Here is a tiny trained network, its code and every weight. The questions are about switching its units off for an input and a target symbol, where a switched-off unit gives its printed mean instead of its output.

import numpy as np


def w(rows, s, z=0):
    codes = np.array(rows[::2]) - 128.0
    scale = np.full(codes.shape[1], s)
    scale[-1] = z or s
    return codes * scale


def norm(h):
    return h / np.sqrt((h * h).mean(-1, keepdims=True) + 1e-5)


def f(y):
    return y / 2 * (1 + np.tanh(0.7978845608 * (y + 0.044715 * y**3)))


def softmax(a):
    e = np.exp(a - a.max(-1, keepdims=True))
    return e / e.sum(-1, keepdims=True)


def log_softmax(a):
    a = a - a.max(-1, keepdims=True)
    return a - np.log(np.exp(a).sum(-1, keepdims=True))


def net(x, mask):
    ids = ['ΓΠεητψ'.index(c) for c in x.split()]
    T = len(ids)
    res = E[ids] + P[:T]
    u = 0
    for l in range(2):
        q, k, v = (norm(res) @ M[l].T for M in (Q, K, V))
        z = softmax(np.where(np.tri(T) > 0, q @ k.T / 3**0.5, -1e9)) @ v
        res = res + np.where(mask[u], z, O[l][:, -1]) @ O[l][:, :-1]
        u += 1
        y = f(norm(res) @ A[l][:, :-1].T + A[l][:, -1])
        res = res + np.where(mask[u : u + 4], y, B[l][:, -1]) @ B[l][:, :-1]
        u += 4
    return log_softmax(norm(res)[-1] @ U[:, :-1].T + U[:, -1])


Q, K, V, O, A, B = {}, {}, {}, {}, {}, {}
E = w([
[250,159,148,175,140,37,164,160,155],'Γ',
[73,177,200,128,112,148,116,95,148],'Π',
[135,145,98,112,112,218,121,132,201],'ε',
[94,150,151,197,236,121,148,178,153],'η',
[119,172,125,150,169,152,255,127,88],'τ',
[124,210,154,73,134,175,144,123,142],'ψ',
],0.022)
P = w([
[128,58,240,51,116,141,174,115,87],'0',
[155,93,224,116,149,179,169,135,105],'1',
[159,119,187,131,168,178,150,86,116],'2',
[144,134,168,147,166,175,150,90,121],'3',
[132,151,157,157,156,167,151,96,131],'4',
[119,160,133,168,155,155,152,102,133],'5',
[107,177,118,176,151,149,150,104,144],'6',
[105,184,111,191,135,146,150,106,138],'7',
[106,192,108,201,107,139,151,134,145],'8',
[102,206,97,217,89,121,152,154,134],'9',
[98,230,79,233,83,109,144,164,128],'10',
[102,250,76,255,101,102,93,159,116],'11',
],0.0098)
Q[0] = w([
[58,78,69,108,26,118,20,40,138],'L0H0',
[198,205,64,254,197,180,182,86,181],'L0H0',
[118,106,41,86,136,56,82,4,120],'L0H0',
],0.0097)
K[0] = w([
[152,7,128,99,196,97,150,121,85],'L0H0',
[89,177,69,142,51,144,106,136,124],'L0H0',
[108,53,134,71,110,86,179,140,115],'L0H0',
],0.019)
V[0] = w([
[181,128,102,37,186,147,139,165,115],'L0H0',
[144,254,151,96,168,84,186,143,101],'L0H0',
[157,96,182,151,160,108,171,112,49],'L0H0',
],0.021)
O[0] = w([
[153,165,60,41,136,110,81,201,86,85],'L0H0',
[173,194,248,172,142,171,176,201,71,249],'L0H0',
[98,73,173,103,134,80,151,143,52,71],'L0H0',
],0.013,0.019)
A[0] = w([
[109,194,14,252,180,13,183,149,67,169],'L0N0',
[61,90,162,161,60,89,126,31,130,110],'L0N1',
[104,213,54,198,127,77,97,94,109,161],'L0N2',
[183,65,119,170,91,56,97,141,82,4],'L0N3',
],0.021,0.0016)
B[0] = w([
[144,169,136,208,139,115,206,237,91,251],'L0N0',
[163,120,187,75,139,175,173,200,184,239],'L0N1',
[92,152,110,1,147,64,176,175,177,254],'L0N2',
[187,113,172,113,116,73,122,133,164,131],'L0N3',
],0.015,0.0065)
Q[1] = w([
[43,130,251,115,143,56,127,125,153],'L1H0',
[23,87,160,154,1,130,19,51,65],'L1H0',
[132,70,162,174,136,61,177,155,72],'L1H0',
],0.03)
K[1] = w([
[111,85,127,142,104,125,130,49,162],'L1H0',
[106,133,254,137,121,114,153,114,117],'L1H0',
[141,106,107,181,115,167,119,122,136],'L1H0',
],0.047)
V[1] = w([
[87,77,114,162,233,94,88,157,108],'L1H0',
[227,121,185,166,130,59,99,139,188],'L1H0',
[139,101,58,151,133,79,251,115,140],'L1H0',
],0.032)
O[1] = w([
[135,189,198,138,111,172,143,201,243,8],'L1H0',
[210,94,9,151,59,127,120,207,142,160],'L1H0',
[179,149,196,135,202,93,172,224,33,151],'L1H0',
],0.015,0.016)
A[1] = w([
[47,178,151,158,102,138,159,202,225,252],'L1N0',
[108,137,144,127,110,203,158,99,254,35],'L1N1',
[53,46,190,210,176,17,122,73,135,1],'L1N2',
[77,249,162,214,157,95,158,37,225,108],'L1N3',
],0.03,0.0016)
B[1] = w([
[125,137,66,150,160,136,49,135,80,203],'L1N0',
[108,63,137,174,152,135,153,92,161,169],'L1N1',
[122,133,66,99,34,155,49,94,97,187],'L1N2',
[119,253,115,169,138,145,158,160,201,253],'L1N3',
],0.029,0.017)
U = w([
[216,107,142,86,50,73,67,224,229,186],'Γ',
[104,64,122,185,127,175,168,111,220,199],'Π',
[88,123,62,73,183,53,133,99,160,249],'ε',
[91,87,110,170,179,174,1,186,134,3],'η',
[103,157,225,114,177,177,151,156,84,21],'τ',
[109,184,121,129,12,180,88,76,112,93],'ψ',
],0.0062,0.0018)

Each question gives the input, a string of symbols that net reads in full, and the target symbol t.
The units are the heads (3 rows each of Q, K, V and O) and the neurons (one row each of A and B). Each row of codes is followed by its name. A weight is (code - 128) times the scale printed after its matrix; where a second scale follows, it is the last column's (O, A, B and U).
mask holds one flag per unit, layer by layer, with each layer's heads first. A switched-off unit (its flag False) gives its mean, the last column of its rows in O or B, instead of its output. The means were averaged over made-up inputs and are rounded, as every weight is.
A unit's drop is (log p(t) with every unit on - log p(t) with that unit switched off) / (log p(t) with every unit on - log p(t) with every unit switched off).
The circuit of an input: a set's keep is (log p(t) with only the set's units on - log p(t) with every unit switched off) / (log p(t) with every unit on - log p(t) with every unit switched off). Starting from all 10 units, units are removed one at a time, each time the one whose removal leaves the highest keep (on an exact tie, the one counted first), for as long as the keep stays at least 0.8.
circuit, biggest first: the units of the circuit, biggest drop first
top k neurons: the k neurons with the biggest drops, biggest first
k most important neurons of layer l: the k neurons of layer l with the biggest drops, biggest first
drop of u: that unit's drop, to one decimal
input Π Π τ ψ η ψ, target η: circuit, biggest first => L1H0; L1N0; L1N3; L0N0
input Π τ Π Π ψ Π η η η Π, target η: circuit, biggest first => L1H0; L1N0
input Γ Π τ ψ τ Π ε Γ Π Π η ε, target Γ: circuit, biggest first => L1H0; L0H0; L1N0
input Π τ Π Π τ ψ ψ ψ Γ ψ, target Γ: circuit, biggest first => L1H0
input Γ η η, target η: circuit, biggest first => L1N0; L1H0; L1N3
input ψ η τ η ψ, target η: circuit, biggest first => L1H0; L1N0; L1N3; L0H0
input Π τ ψ Γ Π η Π, target η: circuit, biggest first => L1H0; L0H0; L1N0; L1N3
input τ η η τ, target η: circuit, biggest first => L1H0; L0H0; L1N0; L0N2
input ψ Π τ ε τ Γ η, target ε: circuit, biggest first => L0H0; L0N2
input Π η Π ε η ε τ ε τ η τ, target ε: circuit, biggest first => L0N2; L0H0
input ψ Π Π ψ Π Π η τ ε Γ, target ε: circuit, biggest first => L0N2; L0H0; L1H0
input Γ ψ ε Γ η Π τ ψ η, target τ: circuit, biggest first => L0H0; L1H0
input Π ε Π η τ Γ τ η τ η, target ψ: circuit, biggest first => L0H0; L1N2
input ψ τ ε Π τ, target ψ: circuit, biggest first => L1N2; L1H0; L0H0
input ψ Π Π ψ τ ε τ ε, target τ: top 2 neurons => L0N2; L1N0
input Π η Π Π ε Π Π Π ψ, target τ: 2 most important neurons of layer 1 => L1N2; L1N0
input ψ Π ψ Π η ψ, target Π: top 3 neurons => L0N0; L1N1; L0N2
input η η Π, target Π: most important neuron of layer 0 => L0N1
input ψ Π η τ ψ, target Π: 2 most important neurons of layer 1 => L1N1; L1N2
input Π τ τ ε, target ε: top neuron => L0N2
input ψ ε η τ, target ε: drop of L0H0 => 0.7
input ψ ψ Π τ Π, target τ: drop of L0H0 => 3.5
input τ τ ψ Γ ε Π η, target ψ: drop of L0H0 => 0.5
input ε τ Π τ Γ, target ψ: drop of L1N3 => -0.1
